Below is a small trained network, with its code and all its weights. Each question gives an input and a class and asks what happens when units are switched off, that is, made to give their printed mean instead of their output.

import numpy as np


def w(rows, s, z=0):
    codes = np.array(rows[::2]) - 128.0
    scale = np.full(codes.shape[1], s)
    scale[-1] = z or s
    return codes * scale


def norm(h):
    return h / np.sqrt((h * h).mean(-1, keepdims=True) + 1e-5)


def f(y):
    return np.maximum(y, 0)


def log_softmax(a):
    a = a - a.max(-1, keepdims=True)
    return a - np.log(np.exp(a).sum(-1, keepdims=True))


def net(x, mask):
    res = np.array(x, float).reshape(1, 8) / 4 @ E
    u = 0
    for l in range(2):
        y = f(norm(res) @ A[l][:, :-1].T + A[l][:, -1])
        res = res + np.where(mask[u : u + 9], y, B[l][:, -1]) @ B[l][:, :-1]
        u += 9
    return log_softmax(norm(res)[-1] @ U[:, :-1].T + U[:, -1])


A, B = {}, {}
E = w([
[136,134,151,140,142,69,135,28,119,1,215,212],'x0',
[131,133,128,126,127,127,123,134,128,128,129,134],'x1',
[159,151,158,196,81,114,210,166,109,142,116,186],'x2',
[161,147,48,128,168,162,180,196,50,83,214,64],'x3',
[196,134,90,152,109,193,92,110,138,71,54,126],'x4',
[126,132,128,131,124,133,126,131,128,130,132,131],'x5',
[64,244,153,91,234,129,123,171,120,73,57,231],'x6',
[221,68,37,204,221,59,93,112,140,215,118,184],'x7',
],0.00067)
A[0] = w([
[183,117,116,128,68,87,139,26,148,55,195,151,34],'L0N1',
[201,134,162,213,51,128,225,186,83,115,137,216,76],'L0N2',
[238,127,56,201,114,232,97,83,168,30,20,140,42],'L0N3',
[93,65,172,135,219,32,167,150,116,192,182,139,123],'L0N4',
[134,62,111,11,188,138,2,98,106,96,162,89,41],'L0N5',
[32,126,196,99,47,215,155,118,160,62,193,91,2],'L0N6',
[109,119,173,126,46,69,47,66,186,174,72,161,68],'L0N7',
[162,137,60,198,99,137,111,154,101,97,210,41,104],'L0N8',
[98,185,61,154,171,124,135,178,100,85,145,136,128],'L0N9',
],0.002,0.0017)
B[0] = w([
[89,80,185,201,193,155,56,212,111,87,144,84,223],'L0N1',
[55,169,67,122,156,123,122,27,201,128,113,26,227],'L0N2',
[34,170,149,19,68,56,102,143,102,213,245,164,238],'L0N3',
[145,193,126,72,28,113,90,129,108,125,128,154,233],'L0N4',
[71,221,94,231,81,112,238,81,189,149,115,102,212],'L0N5',
[226,206,124,88,92,75,112,113,89,84,6,64,244],'L0N6',
[186,77,161,91,179,212,224,77,142,132,113,151,251],'L0N7',
[166,64,182,82,155,150,177,77,136,148,87,143,241],'L0N8',
[158,82,169,85,132,132,148,82,145,117,112,164,220],'L0N9',
],0.0025,0.0014)
A[1] = w([
[154,144,14,64,198,154,226,166,41,86,201,71,104],'L1N1',
[145,117,98,90,110,188,118,138,169,214,72,68,98],'L1N2',
[41,164,71,211,118,146,171,105,184,131,114,92,107],'L1N3',
[90,86,146,167,141,161,106,249,122,187,80,79,54],'L1N4',
[140,156,210,176,126,5,122,94,90,39,183,135,120],'L1N5',
[216,101,16,184,182,42,71,85,148,200,144,195,91],'L1N6',
[147,179,130,62,55,113,194,187,101,225,85,107,127],'L1N7',
[36,205,118,120,252,126,131,205,113,42,51,240,136],'L1N8',
[160,99,137,73,39,139,103,95,137,117,141,50,254],'L1N9',
],0.0022,0.0028)
B[1] = w([
[103,121,205,124,111,140,103,72,205,162,43,201,166],'L1N1',
[107,130,154,165,156,138,116,119,124,42,146,128,177],'L1N2',
[98,154,84,156,186,78,157,77,167,135,115,82,146],'L1N3',
[111,111,140,188,151,190,52,84,149,2,156,122,138],'L1N4',
[81,113,103,129,131,206,47,144,163,124,120,120,181],'L1N5',
[123,207,187,80,71,144,162,166,88,46,79,53,168],'L1N6',
[97,121,117,117,135,148,67,102,144,78,165,144,201],'L1N7',
[180,60,90,179,121,118,168,157,95,176,167,78,197],'L1N8',
[154,129,90,151,151,83,158,175,101,183,147,171,253],'L1N9',
],0.0036,0.0042)
U = w([
[219,249,187,37,31,97,145,210,23,21,16,16,94],'0',
[52,37,147,249,218,245,2,145,173,10,208,114,59],'1',
[200,22,251,51,190,211,238,16,234,222,16,247,46],'2',
[210,65,54,190,164,91,193,192,66,205,185,97,253],'3',
[17,238,29,191,188,46,225,23,236,174,109,27,19],'4',
[38,182,96,12,34,66,45,190,93,231,240,225,25],'5',
],0.0051,0.0041)

Each question gives the input, the list of numbers given to net, and the class t.
The units are the neurons (one row each of A and B). Each row of codes is followed by its name. A weight is (code - 128) times the scale printed after its matrix; where a second scale follows, it is the last column's (A, B and U).
mask holds one flag per neuron, layer by layer. A switched-off neuron (its flag False) gives its mean, the last column of its row in B, instead of its output. The means were averaged over made-up inputs and are rounded, as every weight is.
A unit's drop is (log p(t) with every unit on - log p(t) with that unit switched off) / (log p(t) with every unit on - log p(t) with every unit switched off).
The circuit of an input: a set's keep is (log p(t) with only the set's units on - log p(t) with every unit switched off) / (log p(t) with every unit on - log p(t) with every unit switched off). Starting from the 12 units with the biggest drops (on a tie, the unit counted first), units are removed one at a time, each time the one whose removal leaves the highest keep (on an exact tie, the one counted first), for as long as the keep stays at least 0.8.
units of the circuit, in order: the units of the circuit, biggest drop first
top k neurons: the k neurons with the biggest drops, biggest first
top k neurons in layer l: the k neurons of layer l with the biggest drops, biggest first
input [4,-6,2,4,8,-7,7,-2], class 5: top 2 neurons in layer 0	[L0N3; L0N1]
input [4,3,-3,-1,4,-7,4,8], class 0: top neuron	[L1N6]
input [-1,-8,1,5,-8,6,4,-4], class 5: top 3 neurons	[L0N7; L0N4; L1N6]
input [-3,3,-7,5,4,3,6,-2], class 4: top 3 neurons in layer 0	[L0N5; L0N7; L0N1]
input [-6,6,-2,3,-6,-3,-6,-3], class 1: top 2 neurons	[L1N7; L1N2]
input [-3,0,5,5,-1,6,7,-3], class 3: top 2 neurons	[L1N8; L0N7]
input [0,-6,8,6,-3,-3,-2,7], class 4: top 4 neurons	[L0N2; L0N6; L1N3; L1N1]
input [-5,4,6,-2,8,-2,5,-5], class 5: units of the circuit, in order	[L0N3; L1N6]
input [4,-4,-5,5,-1,-3,-5,-4], class 2: top 2 neurons	[L0N8; L1N1]
input [8,3,5,4,4,-7,-7,-4], class 1: top 2 neurons	[L0N1; L1N5]
input [-5,-7,-4,8,-2,-5,0,8], class 0: top 3 neurons	[L1N6; L0N7; L0N4]
input [-6,6,4,-5,3,7,7,-2], class 3: top 4 neurons	[L1N8; L1N5; L1N1; L0N1]
input [-3,7,-3,8,-2,-4,-6,-7], class 2: top 3 neurons in layer 1	[L1N1; L1N6; L1N8]
input [7,7,-4,8,-2,-6,-2,3], class 2: top 4 neurons	[L1N1; L0N8; L1N7; L1N2]
input [6,4,5,-7,-5,5,6,7], class 0: units of the circuit, in order	[L1N6; L1N9; L1N1]
input [-1,-2,-8,5,7,0,8,-7], class 3: top 3 neurons	[L1N8; L1N6; L0N4]
input [8,1,-1,5,4,-4,-5,6], class 1: units of the circuit, in order	[L0N1; L1N5]
input [8,4,1,6,-1,-4,0,4], class 1: units of the circuit, in order	[L1N5]
input [5,-4,6,8,5,4,-8,3], class 2: top 2 neurons in layer 1	[L1N1; L1N8]
input [5,6,3,1,-4,6,-2,6], class 0: units of the circuit, in order	[L1N6]
input [8,-1,-5,-7,-1,-5,-6,7], class 1: top 2 neurons in layer 1	[L1N5; L1N1]
